Below is a small trained network, with its code and all its weights. Each question gives an input and a target symbol and asks what happens when units are switched off, that is, made to give their printed mean instead of their output.

import numpy as np


def w(rows, s, z=0):
    codes = np.array(rows[::2]) - 128.0
    scale = np.full(codes.shape[1], s)
    scale[-1] = z or s
    return codes * scale


def f(y):
    return np.maximum(y, 0)


def softmax(a):
    e = np.exp(a - a.max(-1, keepdims=True))
    return e / e.sum(-1, keepdims=True)


def log_softmax(a):
    a = a - a.max(-1, keepdims=True)
    return a - np.log(np.exp(a).sum(-1, keepdims=True))


def net(x, mask):
    ids = ['ΓΔΘΛΞΨασω'.index(c) for c in x.split()]
    T = len(ids)
    res = E[ids] + P[:T]
    r = res
    for j in range(3):
        rows = slice(4 * j, 4 * j + 4)
        q, k, v = (r @ M[0][rows].T for M in (Q, K, V))
        z = softmax(np.where(np.tri(T) > 0, q @ k.T / 4**0.5, -1e9)) @ v
        o = O[0][rows]
        res = res + np.where(mask[j], z, o[:, -1]) @ o[:, :-1]
    y = f(res @ A[0][:, :-1].T + A[0][:, -1])
    res = res + np.where(mask[3:7], y, B[0][:, -1]) @ B[0][:, :-1]
    return log_softmax(res[-1] @ U[:, :-1].T + U[:, -1])


Q, K, V, O, A, B = {}, {}, {}, {}, {}, {}
E = w([
[115,114,124,131],'Γ',
[134,141,98,138],'Δ',
[122,132,84,172],'Θ',
[148,161,61,167],'Λ',
[186,163,65,180],'Ξ',
[179,136,121,134],'Ψ',
[143,117,62,253],'α',
[130,68,138,229],'σ',
[209,230,60,12],'ω',
],0.0039)
P = w([
[114,183,162,157],'0',
[118,207,171,183],'1',
[74,125,222,69],'2',
[134,151,125,143],'3',
[168,144,127,174],'4',
[44,162,65,138],'5',
[145,110,116,113],'6',
[189,116,106,170],'7',
[33,147,30,134],'8',
[152,85,102,96],'9',
[207,93,87,164],'10',
[34,121,1,133],'11',
[158,69,90,74],'12',
[220,75,71,149],'13',
],0.0083)
Q[0] = w([
[116,105,179,48],'H1',
[92,165,44,150],'H1',
[66,150,247,86],'H1',
[73,110,160,140],'H1',
[115,172,107,106],'H2',
[20,135,158,60],'H2',
[162,102,134,168],'H2',
[209,136,156,115],'H2',
[131,129,133,127],'H3',
[90,185,56,197],'H3',
[27,156,89,55],'H3',
[104,172,254,72],'H3',
],0.034)
K[0] = w([
[97,199,187,89],'H1',
[241,82,94,133],'H1',
[94,229,179,189],'H1',
[128,186,104,144],'H1',
[140,177,129,105],'H2',
[134,152,228,201],'H2',
[116,80,100,116],'H2',
[191,123,55,119],'H2',
[132,136,135,130],'H3',
[234,79,89,70],'H3',
[252,115,160,211],'H3',
[125,240,204,126],'H3',
],0.03)
V[0] = w([
[209,113,203,134],'H1',
[158,180,125,41],'H1',
[212,223,87,153],'H1',
[48,139,39,175],'H1',
[99,144,152,94],'H2',
[3,157,146,224],'H2',
[134,189,158,134],'H2',
[130,152,151,89],'H2',
[179,216,90,49],'H3',
[129,118,134,96],'H3',
[86,90,144,118],'H3',
[124,107,137,186],'H3',
],0.018)
O[0] = w([
[126,207,241,148,167],'H1',
[58,185,101,105,71],'H1',
[168,244,67,137,245],'H1',
[180,42,6,125,148],'H1',
[90,108,107,124,121],'H2',
[67,156,65,227,253],'H2',
[99,74,143,155,161],'H2',
[105,93,130,113,111],'H2',
[149,202,157,3,107],'H3',
[106,145,148,138,87],'H3',
[88,132,121,167,103],'H3',
[146,81,108,167,167],'H3',
],0.018,0.0056)
A[0] = w([
[3,103,64,92,186],'N1',
[119,137,68,110,2],'N2',
[173,39,151,171,136],'N3',
[191,62,137,205,108],'N4',
],0.018,0.007)
B[0] = w([
[3,109,201,53,153],'N1',
[226,89,31,82,154],'N2',
[98,230,66,109,190],'N3',
[169,54,200,143,253],'N4',
],0.021,0.025)
U = w([
[50,118,204,101,108],'Γ',
[30,122,80,151,217],'Δ',
[118,29,131,67,123],'Θ',
[127,103,49,117,95],'Λ',
[150,185,44,180,107],'Ξ',
[68,252,102,227,216],'Ψ',
[202,79,115,100,2],'α',
[151,137,232,156,151],'σ',
[188,193,199,26,113],'ω',
],0.0044,0.0078)

Each question gives the input, a string of symbols that net reads in full, and the target symbol t.
The units are the heads (4 rows each of Q, K, V and O) and the neurons (one row each of A and B). Each row of codes is followed by its name. A weight is (code - 128) times the scale printed after its matrix; where a second scale follows, it is the last column's (O, A, B and U).
mask holds one flag per unit, heads first, then neurons. A switched-off unit (its flag False) gives its mean, the last column of its rows in O or B, instead of its output. The means were averaged over made-up inputs and are rounded, as every weight is.
A unit's drop is (log p(t) with every unit on - log p(t) with that unit switched off) / (log p(t) with every unit on - log p(t) with every unit switched off).
The circuit of an input: a set's keep is (log p(t) with only the set's units on - log p(t) with every unit switched off) / (log p(t) with every unit on - log p(t) with every unit switched off). Starting from all 7 units, units are removed one at a time, each time the one whose removal leaves the highest keep (on an exact tie, the one counted first), for as long as the keep stays at least 0.8.
circuit, biggest first: the units of the circuit, biggest drop first
most important unit: the unit with the biggest drop
k most important neurons: the k neurons with the biggest drops, biggest first
which heads matter: for each layer, one digit per head in row order, 1 if its drop is at least 0.15 and else 0, layers parted by /
input σ α ω Γ Λ α Δ Ψ σ σ σ Γ, target σ: most important unit : N4
input Δ ω ω σ σ, target ω: which heads matter : 011
input Λ Θ Δ, target Θ: which heads matter : 110
input α α ω, target α: which heads matter : 101
input σ Γ α Λ σ σ Ψ Ψ ω σ Ξ Θ σ α, target σ: which heads matter : 100
input Ξ ω Δ Γ σ Θ, target σ: circuit, biggest first : [N4 H1 H3]
input Λ ω Λ Θ α σ, target α: which heads matter : 100
input σ Γ Ψ Ψ Δ Ξ ω Γ, target ω: circuit, biggest first : [H2 H3]
input σ Λ σ, target Λ: circuit, biggest first : [H1 N4 N2 N3]
input Γ Ξ Ψ σ Γ Θ, target Γ: 3 most important neurons : [N1 N2 N3]
input σ σ ω Θ Ξ Δ Γ σ Γ Θ σ σ Ξ Ξ, target σ: which heads matter : 001
input σ σ σ σ, target σ: circuit, biggest first : [N4 H3]
input Θ Ψ α Θ ω Θ Θ Θ Λ, target Θ: 3 most important neurons : [N3 N1 N2]
input Θ Ψ Ξ σ Δ α σ α Ψ Ξ Δ, target Ψ: most important unit : N4
input Λ Ξ σ, target Ξ: which heads matter : 101
input α ω α α σ ω σ Θ ω Λ Ψ Γ, target Ψ: circuit, biggest first : [H1 N4]
input Θ Ξ Δ σ Θ σ Γ Δ Θ, target Δ: circuit, biggest first : [N4 N1]
input ω Θ Ψ, target Θ: which heads matter : 110
input σ Γ Θ ω α Ξ α Γ σ, target Γ: circuit, biggest first : [N1 H2]
input Θ ω Δ, target ω: most important unit : H3
